Moves between items:
q708: α>q408, κ>q900
q655: α>q535, κ>q453
q272: α>q426, κ>q471
q90: α>q647, κ>q555
q535: α>q689, κ>q23
q739: α>q570, κ>q29
q515: α>q432, κ>q555
q507: α>q776, κ>q332
q432: α>q22, κ>q337
q817: α>q146, κ>q612
q468: α>q898, κ>q64
q716: α>q695, κ>q685
q22: α>q661, κ>q515
q537: α>q606, κ>q146
q180: α>q851, κ>q511
q860: α>q998, κ>q196
q472: α>q310, κ>q646
q555: α>q14, κ>q206
q227: α>q982, κ>q310
q135: α>q655, κ>q227
q241: α>q515, κ>q141
q783: α>q241, κ>q783
q146: α>q779, κ>q349
q619: α>q675, κ>q453
q900: α>q549, κ>q357
q646: α>q214, κ>q685
q823: α>q873, κ>q708
q426: α>q468, κ>q748
q408: α>q960, κ>q938
q453: α>q472, κ>q507
q891: α>q206, κ>q426
q196: α>q380, κ>q896
q14: α>q408, κ>q823
q455: α>q537, κ>q898
q675: α>q241, κ>q241
q198: α>q708, κ>q606
q778: α>q432, κ>q882
q851: α>q896, κ>q860
q349: α>q817, κ>q793
q509: α>q873, κ>q288
q765: α>q141, κ>q90
q23: α>q135, κ>q675
q612: α>q266, κ>q478
q29: α>q864, κ>q22
q606: α>q272, κ>q779
q685: α>q927, κ>q488
q141: α>q739, κ>q661
q554: α>q817, κ>q357
q927: α>q776, κ>q864
q804: α>q507, κ>q695
q549: α>q198, κ>q537
q793: α>q973, κ>q689
q960: α>q471, κ>q823
q748: α>q64, κ>q873
q310: α>q619, κ>q739
q689: α>q129, κ>q135
q864: α>q783, κ>q515
q661: α>q196, κ>q765
q647: α>q196, κ>q570
q332: α>q535, κ>q135
q357: α>q537, κ>q817
q998: α>q180, κ>q380
q337: α>q511, κ>q778
q471: α>q748, κ>q647
q898: α>q891, κ>q272
q129: α>q478, κ>q655
q779: α>q357, κ>q554
q266: α>q823, κ>q873
q380: α>q455, κ>q647
q64: α>q266, κ>q960
q288: α>q266, κ>q793
q882: α>q337, κ>q380
q982: α>q23, κ>q619
q873: α>q380, κ>q708
q776: α>q804, κ>q369
q488: α>q507, κ>q739
q511: α>q860, κ>q511
q973: α>q135, κ>q349
q369: α>q685, κ>q241
q206: α>q708, κ>q468
q695: α>q507, κ>q927
q570: α>q241, κ>q765
q478: α>q793, κ>q535
q214: α>q453, κ>q804
q896: α>q716, κ>q998
q938: α>q555, κ>q891

In the rows, 46 means zero.

The rows follow the links: the fewer symbols apart two items are, the more alike their rows tend to be.

Each row is also shifted at random along 9 hidden directions that mean nothing.

Rows with their items:
[65,37,37,43,41,42,48,53,52,51,38,30,57,40,47,45,45,39,55,43,51,36,56,53,30,60,49,41,52,40,56,53,41,47,48,42,44,50,47,44,39,42,48]: q537
[55,41,40,34,40,34,53,48,44,45,50,32,49,43,59,37,47,28,53,44,42,34,49,59,35,49,32,44,47,36,39,55,52,57,53,34,53,51,42,30,45,36,43]: q357
[68,59,41,43,49,58,41,52,54,48,50,78,45,48,55,42,56,35,53,43,24,39,36,43,57,53,46,58,50,56,40,43,60,62,44,59,47,54,44,53,51,30,42]: q938
[64,44,60,44,28,53,34,30,53,47,45,55,60,59,33,39,40,53,39,60,61,44,41,34,43,42,35,40,42,36,55,39,64,51,43,48,44,47,48,56,36,42,49]: q998
[42,56,48,55,37,29,40,51,41,60,26,57,44,45,60,38,46,51,39,50,43,40,45,38,61,49,44,44,41,44,42,34,39,66,58,52,51,48,39,58,47,54,45]: q716
[18,41,41,54,57,63,60,60,51,48,24,66,28,61,34,50,32,45,42,36,55,46,51,42,53,55,56,32,48,73,55,39,38,36,58,64,41,34,65,50,56,50,53]: q90
[43,45,42,51,52,35,55,51,38,37,34,53,40,46,56,46,46,41,54,30,31,41,66,61,53,63,56,37,56,49,52,51,32,44,65,41,52,53,34,38,60,56,59]: q554
[31,40,39,35,45,55,40,54,44,51,40,62,41,42,46,64,55,39,55,46,49,49,46,46,52,42,61,48,44,48,30,42,32,31,40,52,35,47,52,37,47,61,52]: q135
[47,42,51,52,42,24,31,68,38,53,42,42,61,42,51,53,42,60,48,52,41,44,43,43,59,59,58,31,54,42,35,38,37,64,46,52,49,60,46,61,49,46,49]: q896
[48,33,48,31,43,49,36,57,49,65,47,38,52,39,44,57,55,39,50,55,63,47,36,43,40,37,58,57,38,34,32,44,47,34,35,54,37,38,56,39,34,53,41]: q655
[48,44,47,55,49,56,34,58,59,48,46,66,47,50,48,49,42,50,51,54,41,44,53,38,52,55,63,53,57,59,52,34,30,57,39,53,37,44,45,61,40,42,35]: q960
[37,49,52,44,31,49,48,35,55,32,50,60,57,62,36,40,33,46,39,54,49,43,44,40,39,35,17,38,43,46,42,52,59,45,46,40,50,48,44,42,49,43,55]: q851
[66,45,44,43,67,65,37,31,48,34,45,45,50,48,37,46,43,69,63,40,43,48,46,50,44,36,60,43,55,47,77,59,63,40,30,60,38,47,41,63,21,42,52]: q64
[53,40,48,34,59,49,39,68,46,57,40,71,41,49,50,49,49,31,58,44,42,39,52,46,65,48,69,51,48,51,26,32,36,64,36,63,39,50,45,55,43,48,35]: q266
[75,43,55,39,39,39,28,51,43,47,50,45,70,43,41,51,47,58,48,55,40,49,44,42,51,52,51,35,51,35,46,47,52,56,38,50,46,68,47,66,46,43,52]: q180
[38,59,62,63,55,34,49,33,37,58,54,53,50,40,55,58,58,53,35,50,37,53,56,27,55,37,49,63,44,40,57,32,48,34,59,38,52,41,32,52,58,61,34]: q214
[50,51,50,59,44,55,43,61,64,54,50,49,50,50,44,34,43,45,34,48,54,42,40,43,31,52,47,63,52,53,55,48,48,43,47,50,47,30,57,46,48,35,42]: q206
[60,37,59,47,60,40,31,59,43,50,61,35,57,44,49,52,44,55,49,54,40,48,51,43,53,48,70,51,57,41,44,36,43,61,28,47,43,50,42,61,34,41,29]: q873
[57,48,55,47,60,45,43,52,49,39,61,34,53,44,52,28,42,49,37,44,36,48,46,47,39,43,46,55,56,51,56,54,55,52,35,43,53,41,44,52,41,30,39]: q408
[53,47,44,23,49,60,47,51,43,48,39,81,39,48,47,59,61,30,59,39,41,44,41,50,59,33,51,49,35,43,27,47,53,35,46,66,40,48,52,35,53,57,53]: q129
[55,40,44,23,53,49,50,57,36,46,44,61,43,48,51,60,59,36,59,38,40,44,43,53,56,35,55,48,38,35,24,48,53,35,44,58,45,49,53,32,54,56,50]: q973
[50,41,52,32,63,57,54,35,39,57,56,43,52,37,39,60,60,42,39,45,46,56,50,33,43,40,54,47,48,44,62,49,59,15,45,50,45,47,53,49,52,46,44]: q310
[36,39,49,37,44,52,56,56,47,60,50,44,41,40,44,57,55,32,35,54,54,50,43,34,42,49,49,48,39,52,41,39,41,28,49,48,42,38,67,38,59,42,39]: q675
[32,39,50,57,45,52,52,56,44,47,39,46,34,48,44,58,38,51,42,52,44,53,51,38,56,61,57,36,44,58,52,33,33,47,56,48,40,43,61,54,59,47,46]: q141
[46,53,43,50,64,39,60,50,28,42,48,33,33,40,52,51,51,53,51,37,27,54,41,53,63,55,51,39,46,52,40,49,53,54,55,48,55,57,54,51,66,44,46]: q29
[36,47,49,39,56,39,49,36,42,56,57,29,51,34,48,51,55,46,36,50,44,51,49,39,40,39,42,48,49,42,51,53,47,33,43,37,50,46,39,48,45,44,42]: q472
[45,49,45,47,26,70,52,28,54,32,43,61,31,57,47,43,39,49,44,62,43,47,45,39,51,52,30,38,37,57,57,38,51,55,55,45,40,43,52,51,48,35,45]: q570

Start, symbols taken left to right, then the item you end at.
Answer with the item's name.
[47,52,53,56,56,58,55,43,48,57,60,65,39,59,43,49,48,41,45,48,42,45,34,36,55,39,42,67,44,53,40,31,75,50,49,55,51,38,53,43,58,35,33]
κ κ κ κ κ: q823
[62,44,49,49,56,56,44,50,60,35,54,48,55,46,41,41,40,49,47,45,41,46,65,44,35,51,52,46,59,54,69,52,34,42,35,39,42,42,42,57,41,38,39]
κ κ α α α κ: q471
[27,48,39,46,46,40,38,37,39,53,48,43,45,31,58,57,58,47,45,53,39,50,45,41,52,44,46,50,47,48,39,46,34,48,44,41,44,54,29,48,41,51,45]
α α κ α α κ α: q739
[45,50,42,48,47,56,57,45,40,41,39,49,30,44,49,49,49,49,45,49,38,53,46,43,56,55,47,37,40,57,54,43,46,46,57,49,46,46,57,53,59,45,50]
κ κ α α κ: q647
[41,66,37,53,59,60,51,46,54,34,41,82,38,53,44,44,49,46,54,28,26,42,42,52,49,45,39,50,55,65,53,60,56,39,55,59,51,49,40,42,60,45,63]
κ α κ κ α α κ: q873
[57,37,47,38,44,46,39,60,54,61,34,45,62,49,20,49,38,44,43,42,72,47,47,41,41,56,54,34,46,45,44,46,38,41,36,60,38,55,62,63,43,52,50]
κ κ κ α α κ κ: q647
[47,41,49,48,62,49,57,54,36,35,40,24,46,45,35,47,38,65,44,37,44,57,51,51,51,59,57,22,50,54,65,56,44,36,51,51,46,50,64,58,59,45,61]
κ κ κ κ α α: q408
[60,53,48,57,40,45,44,38,51,52,54,58,57,52,48,49,49,46,52,48,40,39,40,46,45,52,39,57,54,39,52,43,71,47,55,43,54,53,41,40,55,39,52]
κ κ α α κ κ: q960
[36,41,44,50,46,47,41,66,51,59,23,86,46,60,30,52,39,35,48,39,57,43,52,40,60,66,60,32,51,62,35,30,33,52,51,64,41,57,54,59,53,55,51]
κ α κ κ α α α κ: q998
[47,52,43,56,57,35,55,61,27,58,33,30,34,39,54,43,51,52,49,37,40,52,40,53,63,60,59,41,41,51,40,42,42,59,56,54,54,50,59,52,60,52,43]
κ α α α α: q196
[31,47,57,45,66,40,56,43,32,42,47,44,53,60,37,48,37,55,41,36,47,49,43,46,55,38,40,30,50,45,46,50,74,35,53,52,59,52,51,47,59,47,63]
α α α α κ: q779
[65,35,48,24,46,37,51,70,38,55,42,33,49,45,56,40,54,28,50,39,52,36,44,59,43,45,57,47,41,29,26,50,46,47,45,50,49,43,56,32,48,50,45]
α α α κ κ α: q537
[35,32,34,32,42,51,43,52,53,38,48,43,43,54,46,53,32,40,61,51,54,40,50,53,41,34,44,41,43,46,24,46,33,60,23,49,34,43,45,40,23,44,38]
α α κ α κ α: q555
[36,58,26,47,40,52,46,55,63,36,31,55,42,47,48,26,41,39,48,32,45,37,35,65,34,52,30,42,51,62,48,70,44,50,48,52,50,43,46,39,43,40,67]
κ κ α κ κ κ κ: q357
